Below is a small trained network, with its code and all its weights. Each question gives an input and a class and asks what happens when units are switched off, that is, made to give their printed mean instead of their output.

import numpy as np


def w(rows, s, z=0):
    codes = np.array(rows[::2]) - 128.0
    scale = np.full(codes.shape[1], s)
    scale[-1] = z or s
    return codes * scale


def f(y):
    return y / 2 * (1 + np.tanh(0.7978845608 * (y + 0.044715 * y**3)))


def log_softmax(a):
    a = a - a.max(-1, keepdims=True)
    return a - np.log(np.exp(a).sum(-1, keepdims=True))


def net(x, mask):
    res = np.array(x, float).reshape(1, 6) / 4 @ E
    y = f(res @ A[0][:, :-1].T + A[0][:, -1])
    res = res + np.where(mask, y, B[0][:, -1]) @ B[0][:, :-1]
    return log_softmax(res[-1] @ U[:, :-1].T + U[:, -1])


A, B = {}, {}
E = w([
[229,75,254,133],'x0',
[77,27,119,208],'x1',
[138,126,74,12],'x2',
[78,145,225,11],'x3',
[36,147,144,157],'x4',
[150,250,127,141],'x5',
],0.0086)
A[0] = w([
[120,44,91,230,247],'neuron 1',
[50,42,88,142,131],'neuron 2',
[154,153,177,254,176],'neuron 3',
[206,150,68,159,211],'neuron 4',
[23,165,129,93,254],'neuron 5',
[238,160,127,87,150],'neuron 6',
],0.0084,0.005)
B[0] = w([
[120,96,114,231,254],'neuron 1',
[3,104,74,220,206],'neuron 2',
[198,166,155,173,216],'neuron 3',
[226,130,29,133,211],'neuron 4',
[23,192,140,139,249],'neuron 5',
[153,88,112,1,207],'neuron 6',
],0.0098,0.009)
U = w([
[151,174,178,169,104],'0',
[134,55,248,87,176],'1',
[161,101,80,103,132],'2',
[166,67,143,174,34],'3',
[88,57,114,162,115],'4',
[130,127,120,147,254],'5',
[99,193,130,102,116],'6',
],0.015,0.0058)

Each question gives the input, the list of numbers given to net, and the class t.
The units are the neurons (one row each of A and B). Each row of codes is followed by its name. A weight is (code - 128) times the scale printed after its matrix; where a second scale follows, it is the last column's (A, B and U).
mask holds one flag per neuron, in row order. A switched-off neuron (its flag False) gives its mean, the last column of its row in B, instead of its output. The means were averaged over made-up inputs and are rounded, as every weight is.
A unit's drop is (log p(t) with every unit on - log p(t) with that unit switched off) / (log p(t) with every unit on - log p(t) with every unit switched off).
The circuit of an input: a set's keep is (log p(t) with only the set's units on - log p(t) with every unit switched off) / (log p(t) with every unit on - log p(t) with every unit switched off). Starting from all 6 units, units are removed one at a time, each time the one whose removal leaves the highest keep (on an exact tie, the one counted first), for as long as the keep stays at least 0.8.
circuit, biggest first: the units of the circuit, biggest drop first
unit that matters most: the unit with the biggest drop
top k neurons: the k neurons with the biggest drops, biggest first
drop of u: that unit's drop, to one decimal
input [3,-8,-4,0,-7,7], class 2: circuit, biggest first : [neuron 6]
input [0,-3,1,5,-8,-5], class 1: circuit, biggest first : [neuron 4; neuron 2]
input [4,-2,6,-1,3,-7], class 1: circuit, biggest first : [neuron 4; neuron 1]
input [-5,-8,-7,-2,-5,6], class 2: circuit, biggest first : [neuron 4; neuron 6]
input [7,3,-7,3,4,-6], class 3: top 3 neurons : [neuron 3; neuron 1; neuron 5]
input [-1,2,4,4,5,0], class 6: circuit, biggest first : [neuron 1; neuron 5]
input [-1,6,-2,8,4,4], class 6: top 2 neurons : [neuron 5; neuron 1]
input [-1,0,-7,2,4,0], class 0: circuit, biggest first : [neuron 3; neuron 6]
input [8,8,-3,4,-7,-7], class 3: top 2 neurons : [neuron 1; neuron 5]
input [1,5,-2,-3,-7,7], class 3: circuit, biggest first : [neuron 5; neuron 1]
input [8,-6,4,-6,-1,-2], class 2: top 2 neurons : [neuron 4; neuron 6]
input [8,8,-8,6,-1,4], class 0: top 3 neurons : [neuron 3; neuron 6; neuron 1]
input [2,1,-4,2,-3,2], class 1: drop of neuron 4 : 0.3
input [-3,-8,7,2,-7,2], class 2: drop of neuron 6 : 0.4
input [-3,5,-5,1,6,6], class 0: drop of neuron 3 : 0.8
input [4,-8,-8,5,-4,1], class 1: unit that matters most : neuron 6
